[[-48.6,29.9,0.0,-4.4,73.6,2.8,-12.8],
[-15.4,22.7,-3.1,23.1,37.9,-5.5,5.5]]
|
[[5.5,-5.5,37.9,23.1,-3.1,22.7,-15.4],
[-12.8,2.8,73.6,-4.4,0.0,29.9,-48.6]]

[[1.9,-6.6,-12.5,-14.4,-4.9,-8.1],
[-3.5,-9.4,20.8,-10.0,18.7,-5.9],
[-14.7,25.8,32.1,70.6,2.2,35.5],
[-6.1,-8.5,18.7,-6.4,12.5,-5.8],
[-6.8,8.7,14.9,21.0,0.9,8.1],
[-4.7,-8.3,18.2,-5.9,12.5,-4.1],
[-1.9,-6.5,18.2,-2.7,15.7,0.4],
[2.5,16.4,-15.2,22.4,-12.1,12.2],
[-4.8,-8.0,1.8,-17.4,-10.1,-15.2]]
|
[[-15.2,-10.1,-17.4,1.8,-8.0,-4.8],
[12.2,-12.1,22.4,-15.2,16.4,2.5],
[0.4,15.7,-2.7,18.2,-6.5,-1.9],
[-4.1,12.5,-5.9,18.2,-8.3,-4.7],
[8.1,0.9,21.0,14.9,8.7,-6.8],
[-5.8,12.5,-6.4,18.7,-8.5,-6.1],
[35.5,2.2,70.6,32.1,25.8,-14.7],
[-5.9,18.7,-10.0,20.8,-9.4,-3.5],
[-8.1,-4.9,-14.4,-12.5,-6.6,1.9]]

[[-53.1,-34.5,23.0,6.9,19.9,34.9,-58.2,-15.8,-38.9,-32.7],
[-51.7,4.1,54.3,-7.6,37.0,8.7,-13.4,-14.8,-67.3,-55.6],
[-57.9,-28.6,39.4,-24.5,15.8,7.9,-58.0,-17.1,-63.3,-59.3],
[11.9,39.1,-35.2,-14.5,-7.6,-4.4,70.1,3.8,41.0,33.7],
[-47.1,-27.1,7.2,11.7,12.6,44.2,-37.7,-20.7,-29.2,-23.8]]
|
[[-23.8,-29.2,-20.7,-37.7,44.2,12.6,11.7,7.2,-27.1,-47.1],
[33.7,41.0,3.8,70.1,-4.4,-7.6,-14.5,-35.2,39.1,11.9],
[-59.3,-63.3,-17.1,-58.0,7.9,15.8,-24.5,39.4,-28.6,-57.9],
[-55.6,-67.3,-14.8,-13.4,8.7,37.0,-7.6,54.3,4.1,-51.7],
[-32.7,-38.9,-15.8,-58.2,34.9,19.9,6.9,23.0,-34.5,-53.1]]

[[71.9,74.3,29.0,-3.6,26.1,-27.5],
[1.3,-6.9,6.5,15.0,56.0,-5.0],
[3.7,-20.8,8.3,22.1,59.7,24.9],
[-5.9,36.0,52.4,-14.8,11.2,-23.6],
[-31.7,-47.0,1.5,9.4,-3.1,-8.9],
[-25.8,-11.9,16.9,-26.6,14.7,3.6],
[-45.7,-47.6,0.0,-7.0,26.6,55.0],
[-21.6,-39.3,10.9,9.6,34.3,29.5],
[29.6,57.7,22.1,3.2,0.8,-47.3],
[-24.2,-28.0,-16.9,4.6,5.2,28.5],
[-47.3,-18.6,10.0,-10.8,22.1,10.0],
[-24.9,7.0,-3.7,1.7,-25.9,-17.6]]
|
[[-17.6,-25.9,1.7,-3.7,7.0,-24.9],
[10.0,22.1,-10.8,10.0,-18.6,-47.3],
[28.5,5.2,4.6,-16.9,-28.0,-24.2],
[-47.3,0.8,3.2,22.1,57.7,29.6],
[29.5,34.3,9.6,10.9,-39.3,-21.6],
[55.0,26.6,-7.0,0.0,-47.6,-45.7],
[3.6,14.7,-26.6,16.9,-11.9,-25.8],
[-8.9,-3.1,9.4,1.5,-47.0,-31.7],
[-23.6,11.2,-14.8,52.4,36.0,-5.9],
[24.9,59.7,22.1,8.3,-20.8,3.7],
[-5.0,56.0,15.0,6.5,-6.9,1.3],
[-27.5,26.1,-3.6,29.0,74.3,71.9]]

[[4.8,59.4],
[-7.9,-13.3],
[-19.4,-28.3],
[11.9,-3.4]]
|
[[-3.4,11.9],
[-28.3,-19.4],
[-13.3,-7.9],
[59.4,4.8]]

[[-33.0,-27.9,-38.1,40.8],
[-5.6,25.9,30.8,-12.4],
[-30.7,-31.7,-32.9,34.6],
[-39.4,-34.2,-30.8,30.3],
[-31.9,-28.9,-37.4,40.8],
[-51.8,-55.0,-44.5,48.0],
[-35.9,-31.4,-27.8,27.5],
[-43.0,-35.5,-31.7,35.4],
[-6.3,18.9,12.2,-1.3]]
|
[[-1.3,12.2,18.9,-6.3],
[35.4,-31.7,-35.5,-43.0],
[27.5,-27.8,-31.4,-35.9],
[48.0,-44.5,-55.0,-51.8],
[40.8,-37.4,-28.9,-31.9],
[30.3,-30.8,-34.2,-39.4],
[34.6,-32.9,-31.7,-30.7],
[-12.4,30.8,25.9,-5.6],
[40.8,-38.1,-27.9,-33.0]]

[[-71.3,-66.3],
[39.4,9.5],
[53.2,22.7],
[4.5,-5.3],
[5.3,-22.3],
[77.4,72.0],
[77.8,71.3],
[73.3,66.8],
[78.3,73.9],
[-19.3,-11.8],
[6.0,-12.0]]
|
[[-12.0,6.0],
[-11.8,-19.3],
[73.9,78.3],
[66.8,73.3],
[71.3,77.8],
[72.0,77.4],
[-22.3,5.3],
[-5.3,4.5],
[22.7,53.2],
[9.5,39.4],
[-66.3,-71.3]]

[[5.3,-16.7,45.8],
[34.8,15.0,70.5],
[-23.7,-36.8,-33.7],
[24.9,51.6,-8.5]]
|
[[-8.5,51.6,24.9],
[-33.7,-36.8,-23.7],
[70.5,15.0,34.8],
[45.8,-16.7,5.3]]
